After every row comes roughly how far along a hidden order it lies, from 0 to 30.
[ -0.4  -7.6  -6.1  -2.5   0.9  14.5  15.0  -1.2   2.6   4.7  -5.1  -9.4
  -7.1 -10.0   3.6 -18.7  19.4  10.7  25.6 -10.3  -9.7  -3.8 -58.9   9.4
  -8.8  11.8  -5.0  -3.7  -8.2] => 9
[-10.7  17.0  -7.7  -1.5   1.3  22.2   6.2  -5.8  -9.6  -7.0  -8.1  -2.2
  -4.5 -13.1  10.6  -6.7  27.2  10.4  39.3 -14.6   2.3  -1.4 -18.5  -0.8
  -8.2   7.1   0.7  -5.2  -5.0] => 6
[-12.4  18.0 -15.0  -6.6  -5.3  -2.7   0.1   2.8 -15.9   0.9  -0.6  -5.2
  -4.6  -3.8  -1.5  19.7 -18.0   3.0   7.9  13.1   1.0   3.2  -2.5  -4.7
  10.4  -3.3   4.7 -14.1  10.9] => 30
[ -4.0 -15.9  14.5   0.6  -5.2   1.9  -3.5  -4.1  -2.8  -6.0  -9.7  10.4
  -6.7   0.6  54.7 -11.4 -10.9   1.4  -1.1  -1.3   6.7   6.7  50.4  -4.8
  -4.5  -4.7   2.9   3.1  -5.0] => 11
[ -5.1  16.4 -11.6  -7.9  -9.2 -10.9   1.0   7.6 -14.6  -2.8  10.9 -11.4
   7.3  -5.2  18.4  26.2   1.0  -6.4  -4.6  12.9  -4.8   1.4   9.1  -9.9
  10.5  -6.9   3.2 -19.4  21.6] => 28
[-15.4  21.9  -8.1   0.1   1.7   8.4  -9.0  -4.1 -20.9 -12.0  -5.9  13.2
   1.1  -3.3  -8.2   1.3  22.2   7.3  30.3 -15.3   5.6   4.7  35.7 -10.4
  -1.9  -2.3   6.2  -2.8   6.3] => 2
[  2.9  -0.8   5.4   0.6 -12.3  13.9  -4.5   0.4  -2.7   0.8  -1.3 -10.7
   3.8  -4.6  74.7  11.4   7.0  10.8  -7.9   8.4 -10.8  -4.7 -29.2   0.0
  -2.1   6.8  -9.5  -3.0  -5.5] => 4
[ -4.7  27.4  14.1  11.8   7.8 -10.2   0.9  -7.8  11.0 -24.6   2.4  -5.8
   8.6  -2.3 -21.2   6.9  16.0  -8.5  -9.0  -5.2  20.2  -3.3  44.0  -5.7
   5.2  -0.1  10.5 -15.7  15.2] => 25
[-12.2  19.9 -14.0  -1.1  -1.8   5.1  -5.0  -3.2 -23.4  -8.8   0.9   9.1
  -0.1  -8.0  -7.2  -2.2  28.5   9.3  35.6 -14.9   5.4   1.9  16.6  -8.0
  -3.1   0.3   2.8  -1.5   3.4] => 3
[ -1.8  -0.8  -4.2  -1.9   3.6  -5.1  -7.5   4.9  13.9  14.0   1.8  -4.6
   8.6   7.4 -39.3  23.3 -19.6   0.3 -22.1  12.1  -0.5  -5.8 -36.8   8.7
   4.8   0.3   0.0  -0.8  -3.1] => 0

New part:
[ -3.2  -3.9  19.2  11.9  -3.5   1.1  -1.9  -7.2  -5.6 -12.1   6.6   0.2
   0.6   4.0   5.7   6.7  -3.3 -16.7] => 21
[  2.6  -8.8 -35.1 -11.6 -26.9 -14.6  31.3 -66.4 -12.8  16.4   4.5  -0.3
  33.1 -10.4  14.2 -19.6   0.9   3.3] => 12
[-18.2  22.9 -51.6 -27.8   5.7  -6.8   4.7 -21.1  -7.8  34.6 -10.6   0.5
  -2.4 -35.7 -26.9 -11.6   1.2 -16.7] => 12
[  5.3  33.8  13.2   3.8 -20.2  -0.1 -11.9 -13.1   1.8 -10.0   2.1  -0.7
   1.5 -27.1  12.2   5.0  -6.6 -11.7] => 17
[ 31.4  36.1   7.8 -10.1  -7.5  -1.5   7.3 -18.6  17.7  -5.0   4.6  -0.9
  11.0  -0.4  15.5   6.5  -2.9  19.3] => 3
[-28.2  14.5 -31.8  -7.9 -69.3  -8.8 -24.9 -69.7  -7.9  12.9  -6.6  -2.9
  22.5 -62.4  20.5 -22.8  -6.9   2.6] => 25
[-20.9  25.3   5.8  -4.8  15.5 -21.2 -23.7 -12.4 -13.3   4.5   0.4   2.2
  34.2 -14.3  -4.5   0.1  -6.3 -69.9] => 15
[ 22.6  82.6  12.7   1.6  52.7  -0.2  -4.4  -2.5   5.7   3.5   5.6  -3.2
  -6.4 -15.2 -26.7  19.0  -3.0 -65.5] => 1
[-24.2  18.6  -4.4 -24.6  22.0 -10.2  14.4  -9.2  -1.5  13.9   8.8   4.7
  23.0  16.9 -23.0   8.2   0.7 -18.2] => 9
[ -7.6  32.7  -9.3   0.5  -9.5  -2.3 -23.2 -35.2   1.9   6.4  -0.1  -4.9
  15.2 -31.3  -5.7  -1.4  -7.3 -26.0] => 15
[ -4.0  34.8  -4.9 -16.6 -22.2   7.5  32.7 -21.4   9.6   0.9  13.3   0.8
 -13.5 -12.0   5.2   8.1  -1.3  28.3] => 15
[ 32.3  18.2   6.8   1.0 -18.8  12.8  45.9  -3.1   4.2  -7.8  12.0  -0.9
  -1.9  -8.0  -2.9   4.7   0.2  12.0] => 30
[-43.9   1.5  -8.2 -10.0 -53.7  -3.0  12.0   1.3 -16.5 -10.2   2.9   4.9
 -33.1 -37.7  35.4  -6.0   7.3 -17.6] => 28
[ -6.9 -14.9 -10.9  -1.3   6.1   2.5  -2.4  23.3  -3.6   2.6  -7.3   0.1
 -21.3  -4.0  -1.5  -4.8   7.6   4.2] => 14
[-31.6  20.0 -14.8 -13.6 -10.8  -4.4   4.4 -25.1   2.6   6.2   6.4  -2.1
  10.6   3.1   5.8  -3.2   0.9 -14.2] => 15
[-22.5 -16.0   1.1  -0.2 -29.5 -18.9 -21.6 -27.5 -13.4  -1.9  -3.5   2.4
  38.7  -8.7  17.2 -13.9  -6.6 -13.0] => 23
[  9.8  22.3  18.6   1.9 -15.6   5.3  -3.5  -5.5   7.7 -10.2   4.0  -0.7
  -1.7 -13.6   8.2   9.2  -5.1   5.9] => 17
[ -3.5  30.3   9.7  -1.2 -11.9  -0.4 -12.5  -6.0   2.5  -4.7   2.6   0.2
  -4.6 -18.9   2.8   6.0  -5.4  -8.6] => 18
[ -7.9  23.2  -1.1  -4.2 -10.5  -9.2 -25.0 -33.1   3.7   4.8  -0.4  -1.2
   0.5 -20.6  12.7   2.4  -5.1 -10.3] => 0
